Rows lie near named flat spaces through zero. A row that begins with a name and a colon came from that space; any other row is followed by the name of its block's space that it lies nearest.
zq_cm: |   0 |  32 | -12 |  14 |   7 |  18 |  -9 | -11 |  24 |  29 |  25 |   6 |  14 |   5 |  -1 |  34 |   8 | -34 |  44 | -24 | -18 |   8 |
gs_cf: |  -4 | -12 |  -4 |   0 |   2 |   9 |  -6 | -11 |  -1 | -16 |   0 |  -6 |  -7 | -10 |  29 |  14 | -34 |  25 |  26 |  11 |  19 |   5 |
gs_cf: |  23 |  -5 | -13 |  12 |   6 | -31 |  21 |  10 |  12 |  -6 |   5 |  12 | -13 |   1 |   5 | -21 | -12 |  -4 |   8 | -17 |  14 |   8 |
gs_cf: | -12 |   2 |   6 |   5 | -11 |  -3 | -42 | -23 |   1 | -38 | -26 | -20 |  18 |  12 |   0 |  12 |  17 |   0 | -36 |  -3 |  -9 | -33 |
zq_cm: |   4 |  -5 |  -3 |  -7 |   9 | -12 |   0 |  -1 |   0 | -13 | -11 |  -2 |  -4 |  -1 |  14 | -10 |  -2 |   4 |   5 |   0 |  10 |   3 |
dr_sd: | -14 |  18 |  22 | -15 |  24 |  26 | -29 | -13 |   0 |  19 | -35 | -17 | -16 |  17 |  -1 |  -8 |  14 |  16 | -17 |  22 | -21 |   2 |
lh_qb: |   2 |  13 |  -2 | -23 |  -6 | -13 |  -3 |   4 |  15 |   4 |   1 |   4 | -10 | -17 | -11 |  10 |   2 | -14 |   8 |  18 | -12 |  -1 |
lh_qb: |  -8 |  -9 |   0 |  13 | -12 |  39 |  18 |  -9 |   1 |  23 |   3 | -16 |   9 | -16 |  14 | -14 |   1 |   4 |   9 |  12 |   0 |  12 |
dr_sd: |  -6 |  -3 |  -5 | -15 | -15 | -47 |  -6 |  10 |  12 | -23 |  -4 |  13 | -13 |  -1 |   0 |   6 | -29 |  14 | -15 |  25 |  14 |  -2 |
zq_cm: |  -2 |   0 |  33 |  34 |  34 |  29 | -11 |   6 | -29 | -20 |  34 |  15 |  -4 |  45 |  -8 |  14 | -18 |   7 |   5 | -30 | -17 |  13 |
bc_nz: |   3 |  16 |  -4 | -10 |   2 |  49 | -22 | -19 |  -6 |   2 | -18 | -38 |  15 |  -7 | -33 |  18 |  37 |  15 | -18 | -10 | -23 | -20 |
zq_cm: |  26 | -24 | -10 |  42 | -17 |   2 |  19 |  -6 |  -9 | -26 |  22 |  10 |   2 |  -8 |  14 |  12 | -26 |  14 |  10 | -30 |  28 |  -8 |
dr_sd: |  38 |  19 |  -8 |   8 |  19 |  25 |  30 |   3 |   4 | -13 |  28 |   6 | -10 | -13 | -14 |  21 |  -1 |  13 |  41 | -21 |   1 |  33 |
gs_cf: |   1 |  13 |  15 | -13 |  -5 |  14 |  -4 |   8 |  -5 |  -8 |  26 |   5 |   2 | -12 | -32 |  24 |  15 | -28 |   4 |   3 | -35 |  -6 |
lh_qb: | -23 | -10 |  28 |  27 |  23 |  18 |   2 |   7 | -20 |  13 |   3 |  -3 |  23 |  45 |   6 | -52 |  32 | -32 | -23 | -23 | -23 |  10 |
zq_cm: |   2 |   9 |  -9 |  -1 |   4 |   6 | -16 |   2 | -15 |  34 |  -2 |   5 |   5 |  17 | -29 |  26 |  11 |   7 | -14 | -26 |   0 | -23 |
dr_sd: |  12 | -18 |   3 |   9 |  -9 |   0 |  13 |   4 |  -7 |  13 |  -7 |  -1 | -12 |  -9 |  -4 | -26 |   1 |   0 | -18 |  -3 |   2 | -13 |
zq_cm: |   4 | -17 |   0 | -20 |  38 | -10 | -21 |   1 |  -2 |   2 |  -4 | -10 | -12 | -12 |  18 | -25 |   4 | -56 |  40 | -25 | -25 | -27 |
zq_cm: |  -5 |  45 |   4 |  39 | -10 | -25 |  -5 | -15 |  35 |   9 | -24 |  14 |  28 |  54 |   2 | -16 |  52 | -16 | -46 | -12 |   0 |  23 |
gs_cf: | -13 |   9 | -15 |  -6 |  19 | -11 |   0 |   0 |  34 | -32 | -12 | -44 |  29 |  11 |  -5 | -60 |  34 | -29 | -11 | -10 | -29 |  16 |
dr_sd: |   5 | -30 |   7 | -17 | -11 | -50 |  11 |  34 | -13 | -14 |  27 |  30 | -25 | -16 | -15 |  -6 | -35 | -20 |  -5 |   9 |  -2 | -20 |
bc_nz: |   4 |   5 | -11 | -32 |  -8 | -18 | -12 |   0 |   2 |  30 | -27 |   0 |  -8 | -17 | -12 |   8 |  18 |  -6 | -11 |   9 |   2 | -27 |
gs_cf: | -37 |   8 |   8 |   4 |  -6 | -31 | -34 |  -5 |   6 | -24 | -19 |   1 |  22 |  43 |   8 |  -1 |   0 |   9 | -42 |  13 |   4 |  -3 |
dr_sd: | -15 |  -2 |  14 |  10 | -16 | -17 |  -5 |   3 |   8 |  21 |  14 |  23 |   2 |   1 |  12 |  -4 |   2 | -50 |   4 |   6 | -15 | -10 |
lh_qb: |  18 |  37 |   3 |  21 |  39 |  10 |   6 |  -5 |  17 |  37 | -10 |   9 |  -8 |  36 |  -1 | -18 |  30 | -10 |  12 | -30 |  -9 |  31 |
gs_cf: | -24 | -18 |  18 |   0 |  26 |   2 |  -4 |   5 | -30 |  -6 |   4 |  18 |  -5 |  26 |  42 |   4 | -36 |  28 |  22 |  12 |  27 |  24 |
dr_sd: |  -3 |  22 |  30 |  -5 | -16 |  -9 |  -9 |  -7 |  23 |  10 | -27 |  15 | -41 |   2 |   4 |  -1 | -16 |  27 | -31 |  62 |  -6 |  16 |
dr_sd: |   1 |   2 |   1 | -16 |   8 |   7 |  11 |  10 |  -9 |  38 | -26 |  -7 | -13 |   7 | -21 | -26 |  15 |  27 | -31 |  12 |   2 |   4 |
bc_nz: | -15 | -10 |  33 |   9 | -39 |  11 |  25 |  12 |   5 |  32 |  21 |  27 | -38 | -19 |   9 |  -3 | -49 |  15 |  -9 |  69 |  -4 |  22 |
bc_nz: |  38 |  51 |  23 |  40 |  12 |  20 |  -5 | -20 |  29 | -46 |  28 |  19 | -14 |  15 | -11 |  43 |   6 |  -7 |  23 | -18 | -27 |  31 |
bc_nz: |  -3 |  29 |   8 |  20 |  19 |  14 | -17 |  -6 |  -3 |   0 |   4 |   6 |  17 |  44 | -17 |  19 |  22 |   4 | -13 | -28 | -11 |   9 |
lh_qb: |  29 | -20 |   0 |   8 | -12 |   9 |  15 |  -9 |   1 | -41 |  25 |   3 | -14 | -48 |  22 |  17 | -24 | -15 |  45 |  -2 |   4 |  -6 |
bc_nz: |  -2 |  -6 |  -6 | -20 | -16 | -21 |   1 |   5 |   3 |  29 | -15 |   9 | -13 | -17 |   2 |  -2 |  -4 |  -2 |  -7 |  21 |  10 | -14 |
dr_sd: |   7 |  -5 |  -2 |   3 |   3 | -13 |   3 |   0 |  15 |   8 |  -6 |  -3 | -12 |  -6 |   8 | -26 |  -2 | -20 |   4 |  -3 |  -7 |  -5 |
bc_nz: |   7 |   0 |  -6 |  -2 |  31 | -37 |  -5 |   9 |  15 |   9 |  -8 |   6 | -10 |  16 |  10 | -38 |   7 | -40 |  13 | -26 |  -9 |  -3 |
zq_cm: |  15 |  13 |   5 | -30 |   4 | -47 |  -8 |  -3 |  -2 |  14 | -36 |  36 | -13 |  -9 |  24 |  10 |  34 | -30 |   8 |   8 |  20 |  -9 |
lh_qb: | -16 | -35 |  20 |  25 |  -5 |  42 |   6 |  -5 | -49 | -35 |  26 |   2 |  23 |   5 |  27 |  20 | -20 |  24 |  10 |  -7 |  20 |   3 |
dr_sd: | -11 |  18 |  24 | -12 |  -7 |  21 | -13 |  -4 | -17 | -19 |   0 |  10 |  -6 |   8 | -12 |  47 | -10 |  46 | -16 |  36 |   3 |  16 |
gs_cf: | -36 |   8 | -22 | -22 |   0 |   2 | -12 |  -6 |  33 |  -8 |   5 | -30 |  14 | -10 |  20 |   4 | -30 |   7 |  33 |  32 |  -4 |  21 |
dr_sd: | -14 |  -8 | -14 | -19 |   7 |   4 |   0 |   3 |  -5 |   7 | -21 | -26 |  10 |   1 |  -3 | -21 |   6 |  23 | -14 |   7 |   8 |   1 |
zq_cm: |  -9 |   4 |  38 |   8 |  -5 |   3 | -11 |   4 |   2 |  15 |  13 |  17 |  -5 |   3 |  -6 | -17 |  26 | -70 |  -9 |   5 | -48 | -14 |
lh_qb: |  -2 | -12 |  -4 |  -7 |   9 |  10 |  11 |  11 |  -6 |  13 |  -3 | -16 |  -6 |  -1 | -14 | -28 |  -4 |  13 | -11 |   1 |  -6 |   2 |
bc_nz: | -28 |  -8 |  -2 |  16 |  -6 |  33 |   6 |   2 |  20 |  59 | -14 | -42 |  -2 |  14 | -16 | -67 |  -3 |  10 | -40 |  16 | -28 |   2 |
lh_qb: |   7 |  -9 |  13 |   6 |   2 |  11 |  -3 |   0 | -17 | -28 |  14 |   5 |  -6 |  -3 |  -1 |  17 | -13 |   8 |   5 |  -4 |  -2 |  -5 |
zq_cm: | -11 |  39 |   3 |   8 | -20 | -21 |  20 | -14 |  27 | -22 | -15 |  28 |  14 |  16 |  43 |  23 |   1 |  42 |   2 |  49 |  47 |  69 |
gs_cf: |  10 |   1 |  -7 |  19 | -20 | -17 |  17 |   2 |  13 |   3 |   5 |  17 | -14 |   1 |   5 |   6 | -29 |  27 |  -7 |  12 |  24 |  13 |
zq_cm: | -27 |  21 |   0 | -45 |  21 |  -8 | -26 |   2 |  10 |  34 | -28 | -10 |   2 |   8 |  -4 |  -7 |  24 | -17 |   1 |  21 | -19 |   0 |
gs_cf: | -17 |   2 |  11 |  21 |   8 | -16 |  -1 |  10 |   2 | -21 |  28 |  19 |   8 |  32 |   9 |   1 | -23 |  -7 |   6 |  -5 |  -2 |  22 |
gs_cf: |  -8 |   0 | -13 |  -5 |  10 |  26 |  10 |  -3 |   4 |  39 | -11 | -24 |  12 |  -4 |   3 | -27 |  20 |  -6 |   9 |  -5 |  -5 |   8 |
lh_qb: |  33 |  16 | -27 |  44 | -34 | -12 |  17 | -23 |  62 |  19 | -18 | -11 | -20 | -13 |   5 | -22 | -13 |  14 | -15 |   0 |  11 |   3 |
lh_qb: |   8 |  12 |  63 |  -7 |  27 | -21 | -25 |  29 | -29 | -79 |  46 |  44 | -30 |  30 | -44 |  35 | -15 | -21 | -15 |   0 | -49 |   0 |
gs_cf: | -13 |   6 |   4 | -40 |   9 |  -7 |  -6 |  11 |  -2 |  -5 |  -3 |  -4 |  -2 | -11 | -10 |   2 |   8 |  -8 |   5 |  23 | -14 |   5 |
lh_qb: |  11 |  11 | -12 | -31 |   3 | -40 |   6 |  19 |  33 |  13 |  -6 |  -3 | -23 | -18 | -24 | -31 |   6 | -31 |  -3 |  13 | -24 |  -3 |
bc_nz: |  16 | -11 | -32 |  -8 | -10 |  10 |  -2 | -16 |   7 |  17 | -27 | -34 |  10 | -30 |  -3 | -12 |  23 |  -3 |  -2 | -20 |   6 | -34 |
bc_nz: | -20 |  24 | -14 | -16 | -24 | -41 |   5 |  16 |   5 |  -2 |   5 |  26 |  23 |  21 | -19 |  35 |   2 |  24 | -26 |  20 |  26 |  19 |
zq_cm: | -39 |   5 |  14 |  -8 |   0 |   6 | -22 |  -5 |   0 |  27 |   4 |   9 |  10 |  11 |  25 |  13 |  -6 | -25 |  18 |  21 | -10 |   3 |
bc_nz: |  14 |  17 |  16 | -11 |  -2 |  18 |  -7 |  -7 |  -3 | -35 |  10 |   4 |  -9 | -18 | -12 |  40 |   4 |   6 |  11 |  13 | -13 |   5 |
lh_qb: |  12 |   2 |  -7 |   5 |   1 | -18 |  -7 |  -6 |   9 |  -7 |  -8 |   3 |  -2 |   0 |   6 |   1 |   4 | -11 |   3 | -14 |   5 | -11 |
bc_nz: |  28 |   3 | -28 |   1 | -15 | -39 |  16 |  -3 |  37 |   4 |  -7 |   4 | -12 | -29 |  10 | -12 |  -2 | -21 |  16 |  -5 |  12 |  -6 |
dr_sd: | -15 |  14 | -16 | -18 |   8 | -25 | -10 |   1 |  18 |  32 | -39 | -11 |   2 |  20 |  -3 | -26 |  15 |  12 | -27 |   9 |   7 |   2 |
|  15 | -16 | -13 | -45 |  32 |  -6 |  -4 |   7 | -13 |  -8 |  -8 |  -9 | -22 | -31 |   9 |   4 | -15 |   4 |  44 |  -2 |   7 |  -9 | | zq_cm
|  -7 | -20 |  -3 |  11 | -41 |  -9 |  12 |  -5 |   2 |   2 |  -1 |   5 |   7 | -22 |  19 |  -2 | -12 |   0 | -12 |  21 |  19 | -11 | | zq_cm
|  11 |   5 | -19 | -32 |   8 | -13 |  10 |   9 |  21 | -10 |   3 | -16 |  -7 | -31 | -11 | -12 |   3 | -19 |  25 |   6 | -14 |   4 | | gs_cf
|   3 |   0 |   9 |  -1 |  21 |  16 |  -5 |   0 |   7 |  -2 |   0 | -19 | -11 |   0 |  -7 | -28 |   6 | -18 |   5 |  -5 | -31 |   0 | | bc_nz
|  26 |  10 | -18 |  18 |   0 |  -9 |  15 |  -8 |  33 | -17 |   0 | -15 |   4 | -10 |  -2 | -25 |  17 | -21 |   7 | -23 |  -8 |   6 | | zq_cm
|  48 |  17 | -11 |  34 |   1 |  -8 |  24 |  -9 |  17 | -28 |  16 |  18 |  -3 |  -5 |   4 |  15 |   9 |  -6 |  24 | -36 |  14 |  17 | | zq_cm
| -14 | -12 |   9 |  19 |  14 |  -2 | -11 |  -8 |  -5 | -22 |  -9 |  -2 |  -6 |  28 |  31 | -10 | -35 |  36 |  -4 |   7 |  20 |  14 | | bc_nz
|  -4 | -16 |  -2 | -12 | -33 | -14 |  11 |  -1 |   1 | -39 |  29 |  16 |   8 | -46 |  29 |  35 | -24 | -22 |  41 |  26 |  13 |   0 | | lh_qb
|   4 |   1 |  27 |  19 |  -7 |  22 |   4 |  -3 | -20 | -12 |  -6 |   2 |   4 |  15 | -13 |  -8 |  25 |  11 | -40 |   0 |  -7 |   2 | | gs_cf
|  18 |  -6 | -16 | -24 |   0 |  -3 |   2 |  -4 |   5 |  -1 | -16 | -13 | -15 | -34 |   2 |   1 |  -1 |   6 |  15 |   6 |   7 | -12 | | gs_cf
| -33 |  -5 |  21 |  28 | -31 |   9 |   7 |   1 |  11 |  12 |   7 |  -5 |  19 |  17 |   0 | -36 |   9 | -19 | -43 |  23 | -21 |   7 | | lh_qb
|  -5 |  76 |   5 | -21 |  29 |  -9 | -12 |   2 |  33 |  34 |   1 |  30 | -11 |  35 | -17 |  42 |  17 |   2 |  23 |  18 | -14 |  52 | | dr_sd
|  24 | -21 |  -9 |   2 |  26 |  33 |  -2 |  -6 | -24 |   3 | -16 | -28 | -15 |  -6 |  -8 | -12 |  -5 |  33 |   1 | -30 |   6 | -20 | | lh_qb
|  -2 |  20 |  23 | -25 | -33 |   5 |  16 |  11 | -19 |  16 |   0 |  35 | -13 | -13 | -22 |  46 |   5 |  37 | -26 |  55 |  14 |  19 | | zq_cm
|  15 |  -2 |   3 |   5 |  -9 |  27 |  11 |  -7 |  23 |   6 |   3 | -24 | -20 | -32 |  -8 | -24 |  -3 | -11 |   6 |  14 | -28 |  -1 | | bc_nz
| -14 |  -7 |  -8 | -23 |  -9 | -19 |  -4 |   9 | -10 |  33 | -16 |   6 |   2 |  -1 |  -4 |  -2 |   6 |   0 | -16 |  11 |  11 | -16 | | bc_nz
|   5 |   8 |   9 | -38 |  13 |  -5 | -13 |   9 | -10 |  -9 | -10 | -10 |   5 | -12 | -34 |  -7 |  50 | -40 | -14 |  -6 | -36 | -22 | | gs_cf
|  23 | -11 |  23 |   9 |  18 |  15 |  -7 |   6 | -31 |   7 |   8 |  13 | -21 |   5 | -19 |   2 |   7 | -15 |  -5 | -30 | -18 | -26 | | dr_sd
|  12 | -13 |  -5 |  15 |  -2 |   2 | -12 | -19 |  -5 | -12 | -23 | -10 |  -1 |  -1 |  17 |  -1 |   0 |  15 |  -9 | -15 |  17 | -22 | | gs_cf
|  14 |  33 |  16 |  21 |  -7 |   6 |   5 |   4 |   5 |   8 |   3 |  14 |   3 |  28 | -43 |   5 |  36 |   1 | -43 | -10 | -20 |  10 | | zq_cm
|  -7 |  -5 |  28 |   9 | -17 |  20 |  -3 |   5 | -34 |  -8 |  33 |  28 |   7 |   1 | -10 |  45 |  -3 |  -7 |  -1 |   2 |  -6 |  -8 | | dr_sd
|  10 |  -8 |  -1 |  14 |  -1 |  -3 |   3 |  -9 |  -2 | -33 |   5 |   6 |  -1 |  -4 |  24 |  13 | -18 |  13 |  17 |  -5 |  20 |   7 | | bc_nz
|  -2 |  38 | -18 |  38 | -22 | -12 |  31 |  10 |  51 |  20 |  29 |   4 |  21 |  25 | -31 | -17 |  10 | -12 | -20 |  -7 | -15 |  40 | | bc_nz
